Below is a small trained network, with its code and all its weights. Each question gives an input and a class and asks what happens when units are switched off, that is, made to give their printed mean instead of their output.

import numpy as np


def w(rows, s, z=0):
    codes = np.array(rows[::2]) - 128.0
    scale = np.full(codes.shape[1], s)
    scale[-1] = z or s
    return codes * scale


def f(y):
    return np.maximum(y, 0)


def log_softmax(a):
    a = a - a.max(-1, keepdims=True)
    return a - np.log(np.exp(a).sum(-1, keepdims=True))


def net(x, mask):
    res = np.array(x, float).reshape(1, 8) / 4 @ E
    y = f(res @ A[0][:, :-1].T + A[0][:, -1])
    res = res + np.where(mask, y, B[0][:, -1]) @ B[0][:, :-1]
    return log_softmax(res[-1] @ U[:, :-1].T + U[:, -1])


A, B = {}, {}
E = w([
[127,130,130,128,129],'x0',
[126,133,125,131,135],'x1',
[118,78,151,37,55],'x2',
[207,141,23,136,51],'x3',
[130,129,131,130,129],'x4',
[1,95,94,215,92],'x5',
[41,212,24,11,183],'x6',
[122,111,133,104,109],'x7',
],0.0091)
A[0] = w([
[78,138,216,148,146,154],'neuron 1',
[180,60,237,225,76,47],'neuron 2',
[148,125,74,196,147,220],'neuron 3',
[58,77,194,79,203,41],'neuron 4',
[108,72,141,71,79,238],'neuron 5',
[59,100,132,198,66,23],'neuron 6',
[163,133,47,126,61,193],'neuron 7',
[79,84,236,115,228,2],'neuron 8',
[2,181,119,189,39,39],'neuron 9',
],0.0092,0.0066)
B[0] = w([
[150,87,124,175,140,189],'neuron 1',
[83,232,99,111,101,255],'neuron 2',
[118,71,155,139,168,207],'neuron 3',
[133,142,74,185,55,186],'neuron 4',
[92,98,216,184,184,242],'neuron 5',
[162,97,131,11,153,170],'neuron 6',
[94,101,117,172,111,232],'neuron 7',
[134,70,113,97,46,184],'neuron 8',
[189,141,201,28,108,190],'neuron 9',
],0.011,0.0098)
U = w([
[74,214,112,87,101,107],'0',
[253,127,158,36,110,81],'1',
[157,65,72,142,61,2],'2',
[116,113,176,148,171,184],'3',
[124,122,157,138,154,198],'4',
[126,129,154,131,147,191],'5',
[134,127,143,123,130,162],'6',
[132,130,156,128,145,163],'7',
],0.016,0.0056)

Each question gives the input, the list of numbers given to net, and the class t.
The units are the neurons (one row each of A and B). Each row of codes is followed by its name. A weight is (code - 128) times the scale printed after its matrix; where a second scale follows, it is the last column's (A, B and U).
mask holds one flag per neuron, in row order. A switched-off neuron (its flag False) gives its mean, the last column of its row in B, instead of its output. The means were averaged over made-up inputs and are rounded, as every weight is.
A unit's drop is (log p(t) with every unit on - log p(t) with that unit switched off) / (log p(t) with every unit on - log p(t) with every unit switched off).
The circuit of an input: a set's keep is (log p(t) with only the set's units on - log p(t) with every unit switched off) / (log p(t) with every unit on - log p(t) with every unit switched off). Starting from all 9 units, units are removed one at a time, each time the one whose removal leaves the highest keep (on an exact tie, the one counted first), for as long as the keep stays at least 0.8.
units of the circuit, in order: the units of the circuit, biggest drop first
most important unit: the unit with the biggest drop
k most important neurons: the k neurons with the biggest drops, biggest first
drop of u: that unit's drop, to one decimal
input [2,3,-4,-4,3,-4,-1,1], class 1: 4 most important neurons : [neuron 5; neuron 7; neuron 8; neuron 2]
input [4,-1,3,-1,5,3,4,8], class 4: units of the circuit, in order : [neuron 2]
input [6,3,-3,-5,-5,-4,-3,1], class 6: units of the circuit, in order : [neuron 9; neuron 5; neuron 8]
input [0,-7,6,-8,-7,7,5,1], class 2: 2 most important neurons : [neuron 4; neuron 8]
input [5,2,2,6,-8,-2,-4,-6], class 5: 2 most important neurons : [neuron 8; neuron 4]
input [-5,1,-4,-7,2,-1,-6,-7], class 2: units of the circuit, in order : [neuron 8; neuron 5]
input [0,-7,5,-1,2,-4,5,5], class 7: 2 most important neurons : [neuron 2; neuron 5]
input [2,7,-5,-2,-2,7,1,-5], class 1: units of the circuit, in order : [neuron 9; neuron 6]
input [0,-3,-7,-2,-8,8,-7,7], class 1: units of the circuit, in order : [neuron 6; neuron 9]
input [-3,3,-2,-1,6,3,-6,-1], class 0: 2 most important neurons : [neuron 2; neuron 5]
input [-8,5,-3,-5,-3,3,-4,-4], class 6: units of the circuit, in order : [neuron 5; neuron 2; neuron 8; neuron 1]
input [5,7,-7,7,3,-5,0,-1], class 2: 3 most important neurons : [neuron 5; neuron 7; neuron 9]
input [-3,3,-7,5,-2,-5,2,-4], class 3: 2 most important neurons : [neuron 3; neuron 2]
input [5,-3,-7,4,1,7,-2,-7], class 1: most important unit : neuron 9
input [-4,1,7,-1,8,-2,6,7], class 5: 2 most important neurons : [neuron 2; neuron 5]
input [1,-4,7,-2,-7,-5,4,4], class 3: 2 most important neurons : [neuron 5; neuron 2]
input [-7,5,-8,3,5,-3,6,0], class 3: 2 most important neurons : [neuron 2; neuron 3]
input [6,-7,2,7,1,0,6,-2], class 2: 2 most important neurons : [neuron 2; neuron 7]
input [-5,5,-6,-6,4,2,-2,-2], class 2: 4 most important neurons : [neuron 8; neuron 5; neuron 4; neuron 1]
input [1,-2,-7,6,-2,5,5,8], class 4: units of the circuit, in order : [neuron 3]
input [-6,-3,7,6,-8,8,5,1], class 1: 2 most important neurons : [neuron 9; neuron 6]
input [-7,5,4,8,-4,1,7,-4], class 2: 2 most important neurons : [neuron 2; neuron 7]
input [3,-6,8,7,6,-4,2,-4], class 3: drop of neuron 2 : 0.1
input [7,-5,3,-2,-8,8,-5,-5], class 1: drop of neuron 3 : 0.0
input [4,-8,3,5,-5,-5,-1,5], class 7: drop of neuron 8 : 0.1
input [0,6,-3,-5,3,6,-3,-2], class 1: drop of neuron 8 : 0.1
input [0,-7,-2,8,-2,-4,-5,7], class 2: most important unit : neuron 7
